Below is a small trained network, with its code and all its weights. Each question gives an input and a class and asks what happens when units are switched off, that is, made to give their printed mean instead of their output.

import numpy as np


def w(rows, s, z=0):
    codes = np.array(rows[::2]) - 128.0
    scale = np.full(codes.shape[1], s)
    scale[-1] = z or s
    return codes * scale


def norm(h):
    return h / np.sqrt((h * h).mean(-1, keepdims=True) + 1e-5)


def f(y):
    return y / 2 * (1 + np.tanh(0.7978845608 * (y + 0.044715 * y**3)))


def log_softmax(a):
    a = a - a.max(-1, keepdims=True)
    return a - np.log(np.exp(a).sum(-1, keepdims=True))


def net(x, mask):
    res = np.array(x, float).reshape(1, 8) / 4 @ E
    u = 0
    for l in range(2):
        y = f(norm(res) @ A[l][:, :-1].T + A[l][:, -1])
        res = res + np.where(mask[u : u + 9], y, B[l][:, -1]) @ B[l][:, :-1]
        u += 9
    return log_softmax(norm(res)[-1] @ U[:, :-1].T + U[:, -1])


A, B = {}, {}
E = w([
[147,132,105],'x0',
[125,129,129],'x1',
[184,33,175],'x2',
[133,129,128],'x3',
[22,44,23],'x4',
[129,130,125],'x5',
[1,116,233],'x6',
[130,129,126],'x7',
],0.0073)
A[0] = w([
[159,59,178,26],'L0N0',
[82,249,118,42],'L0N1',
[150,56,166,38],'L0N2',
[177,184,157,36],'L0N3',
[75,108,85,109],'L0N4',
[148,75,159,31],'L0N5',
[173,67,182,5],'L0N6',
[118,140,140,30],'L0N7',
[172,174,219,35],'L0N8',
],0.017,0.003)
B[0] = w([
[172,191,43,181],'L0N0',
[239,197,4,231],'L0N1',
[158,173,41,172],'L0N2',
[146,49,153,200],'L0N3',
[173,66,78,198],'L0N4',
[150,158,68,151],'L0N5',
[181,188,83,185],'L0N6',
[122,149,89,117],'L0N7',
[156,24,201,254],'L0N8',
],0.025,0.0059)
A[1] = w([
[164,254,122,3],'L1N0',
[109,59,116,129],'L1N1',
[121,135,122,41],'L1N2',
[56,117,206,142],'L1N3',
[171,186,190,50],'L1N4',
[174,142,66,236],'L1N5',
[140,178,159,148],'L1N6',
[230,100,182,166],'L1N7',
[154,74,143,54],'L1N8',
],0.015,0.0032)
B[1] = w([
[49,121,136,163],'L1N0',
[136,191,168,166],'L1N1',
[174,126,118,117],'L1N2',
[71,178,162,130],'L1N3',
[212,90,68,131],'L1N4',
[99,150,251,247],'L1N5',
[164,75,64,125],'L1N6',
[12,164,72,233],'L1N7',
[92,147,110,163],'L1N8',
],0.019,0.011)
U = w([
[100,140,151,255],'0',
[176,216,102,37],'1',
[47,158,172,135],'2',
[145,6,155,76],'3',
],0.014,0.0067)

Each question gives the input, the list of numbers given to net, and the class t.
The units are the neurons (one row each of A and B). Each row of codes is followed by its name. A weight is (code - 128) times the scale printed after its matrix; where a second scale follows, it is the last column's (A, B and U).
mask holds one flag per neuron, layer by layer. A switched-off neuron (its flag False) gives its mean, the last column of its row in B, instead of its output. The means were averaged over made-up inputs and are rounded, as every weight is.
A unit's drop is (log p(t) with every unit on - log p(t) with that unit switched off) / (log p(t) with every unit on - log p(t) with every unit switched off).
The circuit of an input: a set's keep is (log p(t) with only the set's units on - log p(t) with every unit switched off) / (log p(t) with every unit on - log p(t) with every unit switched off). Starting from the 12 units with the biggest drops (on a tie, the unit counted first), units are removed one at a time, each time the one whose removal leaves the highest keep (on an exact tie, the one counted first), for as long as the keep stays at least 0.8.
circuit, biggest first: the units of the circuit, biggest drop first
unit that matters most: the unit with the biggest drop
top k neurons: the k neurons with the biggest drops, biggest first
top k neurons in layer l: the k neurons of layer l with the biggest drops, biggest first
input [1,5,-7,-5,4,0,7,-2], class 1: top 3 neurons => (L0N1 L0N4 L1N7)
input [5,7,-8,6,0,-4,3,-2], class 1: unit that matters most => L0N1
input [4,5,2,0,-7,4,-4,3], class 3: top 2 neurons => (L0N8 L0N3)
input [6,4,0,-5,-8,-8,-4,3], class 3: top 3 neurons => (L0N8 L0N3 L1N5)
input [1,-3,-2,-3,8,1,0,-7], class 3: top 2 neurons in layer 1 => (L1N7 L1N5)
input [-1,-4,-1,1,-6,6,-6,-7], class 2: top 3 neurons => (L1N7 L0N4 L0N1)
input [6,-2,7,0,6,-2,-4,4], class 1: top 3 neurons => (L0N8 L1N7 L0N2)
input [5,-7,-7,1,5,-1,6,-4], class 1: top 2 neurons => (L0N1 L0N4)
input [1,8,2,8,-6,-5,-8,-1], class 2: circuit, biggest first => (L1N7 L0N1)
input [4,4,6,2,-1,2,-8,5], class 2: top 4 neurons => (L0N1 L1N5 L0N4 L1N0)
input [1,8,1,-1,8,-7,-6,2], class 3: top 2 neurons => (L1N7 L0N4)
input [1,7,2,-5,8,7,5,5], class 3: top 3 neurons => (L0N4 L1N7 L1N5)
input [-4,-8,1,-2,7,-6,2,-1], class 3: top 2 neurons => (L0N4 L1N7)
input [-3,-5,-5,-5,0,-3,3,6], class 1: circuit, biggest first => (L0N1)
input [-6,-2,-6,1,8,3,-4,7], class 3: top 2 neurons => (L0N4 L1N7)
input [6,4,5,-6,-8,-8,-4,-4], class 3: top 2 neurons in layer 0 => (L0N8 L0N3)
input [5,5,-6,-6,5,1,0,6], class 1: top 3 neurons in layer 0 => (L0N4 L0N8 L0N1)
input [-5,-8,6,1,1,-8,5,8], class 1: top 2 neurons in layer 0 => (L0N0 L0N2)
input [0,-3,6,8,6,4,0,8], class 1: top 2 neurons in layer 1 => (L1N7 L1N5)
input [3,-8,5,8,5,-3,0,4], class 1: unit that matters most => L1N7
input [-2,-6,5,-7,8,-4,6,8], class 3: top 2 neurons in layer 0 => (L0N4 L0N6)
input [5,3,5,4,5,7,-7,-4], class 2: top 2 neurons in layer 0 => (L0N1 L0N0)
